Below are the code and all the weights of a small trained network. Each question names an input and a class and asks about switching units off, where a switched-off unit gives its printed mean instead of its output.

import numpy as np


def w(rows, s, z=0):
    codes = np.array(rows[::2]) - 128.0
    scale = np.full(codes.shape[1], s)
    scale[-1] = z or s
    return codes * scale


def norm(h):
    return h / np.sqrt((h * h).mean(-1, keepdims=True) + 1e-5)


def f(y):
    return np.maximum(y, 0)


def log_softmax(a):
    a = a - a.max(-1, keepdims=True)
    return a - np.log(np.exp(a).sum(-1, keepdims=True))


def net(x, mask):
    res = np.array(x, float).reshape(1, 8) / 4 @ E
    u = 0
    for l in range(2):
        y = f(norm(res) @ A[l][:, :-1].T + A[l][:, -1])
        res = res + np.where(mask[u : u + 5], y, B[l][:, -1]) @ B[l][:, :-1]
        u += 5
    return log_softmax(norm(res)[-1] @ U[:, :-1].T + U[:, -1])


A, B = {}, {}
E = w([
[132,127,125],'x0',
[150,157,134],'x1',
[128,134,125],'x2',
[106,100,122],'x3',
[108,109,121],'x4',
[76,201,29],'x5',
[135,4,218],'x6',
[253,118,12],'x7',
],0.0073)
A[0] = w([
[85,121,225,128],'L0N0',
[124,214,185,88],'L0N1',
[1,110,115,109],'L0N2',
[98,97,106,6],'L0N3',
[167,144,88,2],'L0N4',
],0.0088,0.0087)
B[0] = w([
[65,108,97,255],'L0N0',
[89,157,228,164],'L0N1',
[132,217,133,217],'L0N2',
[228,23,194,128],'L0N3',
[208,146,254,128],'L0N4',
],0.0089,0.004)
A[1] = w([
[117,129,197,99],'L1N0',
[163,154,160,2],'L1N1',
[11,205,167,124],'L1N2',
[114,97,200,80],'L1N3',
[155,39,82,136],'L1N4',
],0.012,0.0085)
B[1] = w([
[66,38,113,161],'L1N0',
[225,193,211,128],'L1N1',
[250,101,162,254],'L1N2',
[44,59,75,164],'L1N3',
[155,252,190,192],'L1N4',
],0.011,0.008)
U = w([
[221,25,254,30],'0',
[206,209,155,23],'1',
[40,37,28,253],'2',
],0.0077,0.0037)

Each question gives the input, the list of numbers given to net, and the class t.
The units are the neurons (one row each of A and B). Each row of codes is followed by its name. A weight is (code - 128) times the scale printed after its matrix; where a second scale follows, it is the last column's (A, B and U).
mask holds one flag per neuron, layer by layer. A switched-off neuron (its flag False) gives its mean, the last column of its row in B, instead of its output. The means were averaged over made-up inputs and are rounded, as every weight is.
A unit's drop is (log p(t) with every unit on - log p(t) with that unit switched off) / (log p(t) with every unit on - log p(t) with every unit switched off).
The circuit of an input: a set's keep is (log p(t) with only the set's units on - log p(t) with every unit switched off) / (log p(t) with every unit on - log p(t) with every unit switched off). Starting from all 10 units, units are removed one at a time, each time the one whose removal leaves the highest keep (on an exact tie, the one counted first), for as long as the keep stays at least 0.8.
units of the circuit, in order: the units of the circuit, biggest drop first
top k neurons: the k neurons with the biggest drops, biggest first
top k neurons in layer l: the k neurons of layer l with the biggest drops, biggest first
drop of u: that unit's drop, to one decimal
input [-1,-5,4,7,3,5,0,-4], class 1: top neuron : [L0N2]
input [2,1,7,-4,0,-5,8,-5], class 2: units of the circuit, in order : [L1N3; L1N2; L1N0]
input [0,-7,3,4,-7,2,8,6], class 1: top 2 neurons in layer 1 : [L1N4; L1N2]
input [6,7,-8,-4,-3,-5,8,-5], class 2: top 2 neurons : [L1N3; L1N2]
input [-3,-5,6,3,-3,-3,4,-4], class 2: units of the circuit, in order : [L1N3; L1N0]
input [3,-4,-7,-3,1,-4,7,-1], class 2: units of the circuit, in order : [L1N2; L1N3]
input [-5,-8,6,2,6,8,3,-6], class 0: top 2 neurons : [L1N2; L1N4]
input [4,0,0,5,6,0,5,-3], class 2: top 3 neurons : [L1N3; L1N4; L1N0]
input [2,-8,7,7,-8,0,4,-3], class 2: top 3 neurons : [L1N3; L1N4; L1N0]
input [-2,-7,-8,4,2,8,4,2], class 1: top 2 neurons in layer 1 : [L1N3; L1N0]
input [-5,2,8,6,5,5,3,-7], class 0: top 3 neurons : [L1N2; L1N4; L0N2]
input [3,0,3,-3,4,5,7,6], class 1: drop of L1N2 : 0.2
input [7,-5,-1,7,8,0,-8,-7], class 0: drop of L1N2 : 1.0
input [-8,-3,-1,-3,5,4,7,6], class 1: units of the circuit, in order : [L1N4]
input [-2,-8,-6,-3,5,-5,2,-5], class 2: drop of L1N3 : 0.3
input [-5,-8,7,1,-6,-5,5,-5], class 2: drop of L0N3 : 0.0
